Below are the code and all the weights of a small trained network. Each question names an input and a class and asks about switching units off, where a switched-off unit gives its printed mean instead of its output.

import numpy as np


def w(rows, s, z=0):
    codes = np.array(rows[::2]) - 128.0
    scale = np.full(codes.shape[1], s)
    scale[-1] = z or s
    return codes * scale


def f(y):
    return y / 2 * (1 + np.tanh(0.7978845608 * (y + 0.044715 * y**3)))


def log_softmax(a):
    a = a - a.max(-1, keepdims=True)
    return a - np.log(np.exp(a).sum(-1, keepdims=True))


def net(x, mask):
    res = np.array(x, float).reshape(1, 8) / 4 @ E
    y = f(res @ A[0][:, :-1].T + A[0][:, -1])
    res = res + np.where(mask, y, B[0][:, -1]) @ B[0][:, :-1]
    return log_softmax(res[-1] @ U[:, :-1].T + U[:, -1])


A, B = {}, {}
E = w([
[169,107,24,86,63,98,66],'x0',
[192,145,64,39,77,114,96],'x1',
[135,95,199,254,12,187,81],'x2',
[249,108,151,171,167,94,133],'x3',
[110,158,60,113,86,120,131],'x4',
[154,98,86,126,226,227,234],'x5',
[94,148,77,93,88,133,105],'x6',
[122,123,70,170,122,116,108],'x7',
],0.0055)
A[0] = w([
[102,136,98,179,147,210,120,200],'N0',
[191,133,147,186,87,135,155,115],'N1',
[74,123,135,112,253,29,98,206],'N2',
[129,113,182,153,74,134,151,146],'N3',
[106,228,148,157,75,221,74,251],'N4',
[152,176,175,124,120,72,79,192],'N5',
[255,161,124,104,114,103,120,127],'N6',
[139,141,87,84,111,107,185,89],'N7',
[143,68,99,129,136,222,76,143],'N8',
[110,148,86,80,184,92,239,189],'N9',
],0.0085,0.0024)
B[0] = w([
[213,21,101,161,129,80,179,185],'N0',
[158,132,154,98,96,153,149,176],'N1',
[75,173,106,99,116,74,89,235],'N2',
[167,99,152,116,133,156,75,185],'N3',
[207,122,120,117,103,188,150,225],'N4',
[135,179,116,198,94,147,28,201],'N5',
[143,148,143,112,83,56,143,202],'N6',
[150,151,111,82,133,65,115,163],'N7',
[141,87,72,134,97,132,255,158],'N8',
[96,155,50,118,198,93,90,253],'N9',
],0.0087,0.0051)
U = w([
[59,227,132,136,57,72,107,139],'0',
[188,171,129,178,46,227,79,211],'1',
[167,168,76,81,183,138,158,136],'2',
[221,106,136,101,70,175,254,6],'3',
],0.008,0.0021)

Each question gives the input, the list of numbers given to net, and the class t.
The units are the neurons (one row each of A and B). Each row of codes is followed by its name. A weight is (code - 128) times the scale printed after its matrix; where a second scale follows, it is the last column's (A, B and U).
mask holds one flag per neuron, in row order. A switched-off neuron (its flag False) gives its mean, the last column of its row in B, instead of its output. The means were averaged over made-up inputs and are rounded, as every weight is.
A unit's drop is (log p(t) with every unit on - log p(t) with that unit switched off) / (log p(t) with every unit on - log p(t) with every unit switched off).
The circuit of an input: a set's keep is (log p(t) with only the set's units on - log p(t) with every unit switched off) / (log p(t) with every unit on - log p(t) with every unit switched off). Starting from all 10 units, units are removed one at a time, each time the one whose removal leaves the highest keep (on an exact tie, the one counted first), for as long as the keep stays at least 0.8.
units of the circuit, in order: the units of the circuit, biggest drop first
most important unit: the unit with the biggest drop
top k neurons: the k neurons with the biggest drops, biggest first
drop of u: that unit's drop, to one decimal
input [-5,-1,-8,1,-3,-2,-7,6], class 0: most important unit => N2
input [4,-1,-1,7,-7,-3,-2,-5], class 0: units of the circuit, in order => [N4 N6]
input [-3,2,1,-2,7,-8,6,7], class 1: units of the circuit, in order => [N4 N2]
input [-2,-4,5,-6,2,4,-5,-8], class 3: units of the circuit, in order => [N0 N5]
input [3,-6,1,-8,-1,-6,0,5], class 1: top 2 neurons => [N4 N9]
input [1,-2,-6,3,5,-1,0,-2], class 0: units of the circuit, in order => [N2 N4]
input [2,3,-6,0,-6,0,1,3], class 0: top 3 neurons => [N2 N4 N0]
input [-7,8,-2,8,-5,-1,-6,2], class 0: top 2 neurons => [N6 N4]
input [-5,-7,-3,1,-5,-2,-5,-2], class 0: top 2 neurons => [N2 N4]
input [-6,1,1,-6,7,-4,2,-1], class 1: drop of N4 => 0.4
input [0,4,-1,6,4,0,-4,-8], class 0: drop of N6 => 0.4
input [3,1,6,-7,-1,7,2,-7], class 3: drop of N8 => 0.1
